array([[113, 114, 146, 116, 146, 142, 146, 139, 135, 122, 149],
       [134, 132, 132, 129, 117, 106, 114, 124, 139, 112, 119],
       [133, 132, 131, 129, 117, 106, 114, 123, 138, 112, 118],
       [113, 115, 139, 116, 148, 150, 150, 135, 128, 128, 148],
       [140, 138, 137, 136, 127, 120, 125, 133, 135, 120, 129],
       [133, 132, 133, 128, 120, 109, 117, 124, 139, 112, 121],
       [133, 131, 130, 128, 116, 105, 113, 122, 137, 112, 117]]) ⇒ 121

array([[139, 128, 110, 123, 134, 142, 127, 132, 108, 138, 128, 131, 128,
        132, 114],
       [125, 131, 138, 134, 131, 118, 133, 121, 140, 129, 136, 122, 131,
        133, 140],
       [118, 115, 127, 114, 110, 132, 120, 135, 128, 116, 109, 134, 118,
        114, 120],
       [136, 131, 128, 130, 141, 125, 142, 113, 130, 146, 147, 114, 135,
        148, 140],
       [127, 140, 135, 142, 133, 123, 123, 135, 132, 120, 129, 135, 132,
        122, 128],
       [131, 142, 133, 145, 139, 123, 127, 132, 131, 126, 135, 132, 135,
        128, 130],
       [128, 133, 126, 133, 128, 131, 120, 138, 123, 121, 122, 137, 128,
        119, 119],
       [120, 138, 134, 141, 122, 127, 110, 150, 129, 103, 111, 149, 126,
        103, 115],
       [129, 133, 128, 133, 130, 128, 125, 132, 127, 125, 127, 132, 129,
        125, 125],
       [113, 122, 145, 127, 114, 116, 125, 129, 147, 112, 119, 128, 123,
        117, 138]]) ⇒ 125

array([[122, 122, 124, 112, 133, 132, 146, 122, 126, 116],
       [137, 129, 142, 138, 126, 129, 112, 156, 134, 130],
       [122, 141, 131, 134, 130, 121, 134, 122, 118, 136],
       [126, 117, 119, 115, 128, 133, 136, 118, 131, 118],
       [126, 137, 129, 137, 126, 122, 125, 123, 123, 138],
       [132, 126, 133, 129, 128, 130, 123, 138, 131, 125],
       [129, 134, 139, 130, 132, 127, 129, 144, 126, 127],
       [137, 125, 130, 140, 121, 128, 107, 137, 136, 135],
       [125, 137, 127, 135, 128, 123, 128, 120, 123, 137],
       [124, 142, 140, 133, 134, 123, 135, 139, 120, 132],
       [128, 137, 141, 132, 133, 126, 129, 145, 124, 129],
       [125, 125, 129, 117, 133, 131, 141, 130, 126, 118]]) ⇒ 129

array([[121, 114, 130, 118, 129, 119, 128, 110, 120, 110, 122, 110, 110,
        122],
       [126, 127, 123, 121, 129, 129, 128, 130, 129, 119, 130, 121, 132,
        129],
       [118, 109, 119, 114, 131, 129, 129, 128, 128, 112, 132, 116, 132,
        127],
       [124, 121, 122, 119, 130, 129, 129, 129, 128, 117, 131, 120, 131,
        128],
       [137, 154, 125, 120, 127, 129, 128, 132, 129, 115, 126, 115, 130,
        133],
       [119, 109, 120, 117, 131, 129, 129, 128, 128, 116, 132, 120, 133,
        127],
       [121, 114, 122, 119, 130, 129, 129, 129, 129, 119, 132, 122, 132,
        128],
       [135, 141, 131, 137, 126, 131, 128, 134, 131, 141, 128, 139, 132,
        131]]) ⇒ 128

array([[139, 130, 141, 139, 131, 140, 140, 129, 130, 130, 142, 130, 129,
        130],
       [118, 138, 118, 118, 138, 118, 118, 139, 138, 137, 118, 138, 139,
        137],
       [131, 136, 132, 130, 136, 131, 131, 135, 136, 135, 133, 136, 136,
        135],
       [104, 156, 103, 103, 154, 103, 103, 155, 152, 151, 103, 152, 156,
        151],
       [133, 136, 134, 132, 135, 133, 133, 134, 135, 134, 134, 135, 135,
        135],
       [125, 141, 126, 124, 140, 125, 125, 140, 139, 139, 126, 140, 140,
        139]]) ⇒ 135

array([[122, 129, 128, 104, 131, 134, 133, 126, 130, 129, 129, 127, 132,
        128],
       [139, 129, 124, 122, 128, 131, 129, 126, 127, 126, 127, 128, 129,
        123],
       [130, 129, 119, 132, 129, 124, 126, 127, 130, 127, 127, 129, 128,
        123],
       [127, 127, 128, 112, 128, 133, 131, 131, 126, 127, 130, 127, 133,
        125],
       [130, 125, 128, 142, 130, 126, 128, 131, 124, 130, 130, 127, 128,
        125],
       [122, 132, 131, 106, 129, 128, 132, 123, 127, 126, 127, 128, 125,
        126],
       [128, 133, 128, 120, 123, 124, 126, 130, 133, 127, 136, 125, 130,
        123],
       [121, 128, 121, 148, 128, 125, 126, 125, 121, 128, 126, 129, 126,
        121],
       [115, 125, 124, 125, 129, 127, 126, 115, 134, 127, 128, 130, 128,
        122]]) ⇒ 121

array([[151, 122, 142, 111, 139, 150, 133, 128, 107],
       [126, 110, 138, 130, 118, 107, 130, 130, 139],
       [146, 130, 141, 131, 128, 119, 140, 129, 139],
       [111, 115, 122, 121, 129, 136, 131, 127, 119],
       [122, 115, 135, 121, 143, 144, 141, 105, 124]]) ⇒ 119
---
[136 120 134 149] | 136

[[144 142 108 150]
 [118 136 114 106]
 [151 115 105 106]] | 150

[[131 142 146 130 139]
 [120  99 118 122 140]] | 142

[[147 108 143 139 119]
 [102 149 103 113 120]
 [151 129 141 145 126]] | 149

[105 135 125 129] | 129

[[133 124 127 130 129 126]
 [116 111 132 145 135 135]
 [150 115 122 130 130 117]] | 145
---
[140 104 119 106 123 126 142] 126

[[121 103 150 152 118 110 125]
 [115 117 115 120 129 118 115]
 [137 137 101 129 130 130 154]] 150

[138 129 132 148 101 100] 132

[[115 112 139 152]
 [111 143 142 141]] 142

[152 122 129 128] 128

[129 139 157 135 125] 135

[133 134 128 104] 128

[106 107 120 105] 106

[129 124 105 101 111 155 146] 129

[100 130 137 140 147 150] 140
---
[[127 107 125 107 115 142]
 [133 104 128 108 118 137]
 [132 137 135 136 142 121]
 [133 104 130 110 121 135]
 [131 120 126 118 123 133]
 [125 138 135 138 142 123]
 [127 112 124 110 116 140]
 [126 110 132 116 126 135]
 [127 117 131 117 126 136]
 [132 110 125 110 117 137]
 [123 133 135 132 139 129]] Answer: 135

[[105 149 117 116 105 105 128 109 152]
 [109 103 150 112 147 150 101 108 149]
 [147 141 110 121 112 138 138 103 125]
 [120 111 151 125 138 108 106 138 103]
 [148 147 113 114 109 122 136 150 147]
 [116 114 122 153 147 142 139 109 106]
 [145 141 144 146 101 138 156 134 113]
 [145 107 150 119 149 111 144 124 101]
 [116 149 144 113 156 121 152 133 110]
 [131 132 107 122 150 103 150 119 101]
 [125 141 104 151 123 147 100 137 130]
 [134 136 126 131 117 110 104 147 115]] Answer: 126

[[133 117 137 128 140 125 122]
 [139 117 113 124 118 124 126]
 [118 135 125 132 133 132 113]
 [141 143 117 128 141 148 104]
 [128 137 114 117 111 136 121]
 [130 123 129 144 125 136 114]
 [120 126 121 131 130 139 146]
 [128 130 118 136 132 126 133]
 [128 135 123 114 103 115 114]
 [137 133 136 126 114 139 130]] Answer: 136

[[148 131 128 128 128 129 128 130 128 129 129 130 128]
 [141 134 129 128 128 129 128 131 129 129 129 130 129]
 [142 131 129 128 129 128 132 128 129 129 128 131 129]
 [147 131 128 128 128 129 128 130 128 129 129 130 128]
 [145 132 129 128 128 129 129 129 129 129 129 131 129]
 [151 129 128 128 128 128 128 129 128 129 128 130 128]
 [140 135 129 128 128 129 128 132 129 128 130 130 129]
 [142 134 128 128 128 129 128 131 129 129 129 130 129]] Answer: 128

[[124 128 125 129 132 134 128 126 126 127 122 131]
 [125 132 117 133 135 139 121 126 117 133 122 126]
 [126 130 119 131 133 136 123 126 119 134 123 128]
 [112 127 119 134 149 143 127 135 119 112 102 126]
 [120 136 124 136 132 140 124 123 124 123 125 128]
 [125 132 116 133 134 139 120 126 115 134 123 126]
 [119 137 122 137 134 143 122 124 122 123 123 127]
 [119 137 123 137 132 142 123 123 124 122 124 128]] Answer: 123

[[128 136 124 129 121 116 135 118 118]
 [123 116 130 123 141 123 118 138 143]
 [134 138 128 133 106 133 138 127 120]
 [117 110 130 122 142 124 113 132 137]
 [124 122 127 121 147 102 124 138 149]
 [141 145 128 135 103 133 145 134 126]
 [116 109 129 122 141 123 113 130 136]
 [126 125 129 130 126 142 124 121 117]] Answer: 129

[[151 125 137 135 127 142 122]
 [122 129 146 142 113 138 127]
 [155 124 128 127 135 137 123]
 [144 125 113 116 144 123 127]
 [153 125 135 133 129 141 122]
 [120 130 146 142 112 138 127]
 [142 126 112 115 144 121 128]
 [105 131 138 137 114 128 131]
 [133 127 110 114 143 117 130]
 [120 129 111 114 139 113 132]
 [154 124 132 131 131 140 122]
 [109 130 115 118 133 113 134]] Answer: 115
---
[101 129 121 141 122 106 123] ==> 101, 123

[[129 121 150 118 114 133]
 [125 127 131 121 123 112]
 [127 126 142 119 133 135]] ==> 129, 135

[126 121 156 122 108 114] ==> 126, 114

[139 105 122 112] ==> 139, 112

[123 114 147 101 128] ==> 123, 128

[132 143 103 138 116] ==> 132, 116

[145 101 105 106 124 137] ==> 145, 137

[111 108 133 152] ==> 111, 152

[130 123 142 143 101] ==> 130, 101

[115 151 141 105 132 138] ==> 115, 138
---
[[131 122 133 132 135]
 [128 128 128 127 128]
 [145 119 132 125 153]] >> 132

[[150 150 127 120 145 143 135]
 [155 157 124 112 153 141 136]
 [129 130 126 123 131 126 127]] >> 131

[[115 119 104 125 138 116 117]
 [115 133 116 106 139  99 102]
 [143 123 144 117 136 121 147]] >> 136

[[121 135 118 144 121 117]
 [126 149 130 122 130 139]
 [129 135 131 118 145 141]] >> 118

[[135 139 109 109 129 117 143]
 [143 118 129 121 120 108 128]
 [125 125 116 119 133 131 154]] >> 133

[[126 122 118 125 141 122]
 [129 130 122 115 126 122]
 [111 122 105 100 138 115]] >> 100
---
Input: [138 104 114 119]
Output: 114
Input: [134 109 104 134 153 141]
Output: 104
Input: [122 133 151 105]
Output: 151
Input: [121 105 121 123 124 118 118]
Output: 121
Input: [154 133 156 155]
Output: 156
Input: [132 109 113 114 110 135 100]
Output: 113
Input: [153 140 158 118]
Output: 158
Input: [118 139 113 156 128 118]
Output: 113
Input: [115 132 143 144 101 154 107]
Output: 143
Input: [126 117 102 141]
Output: 102
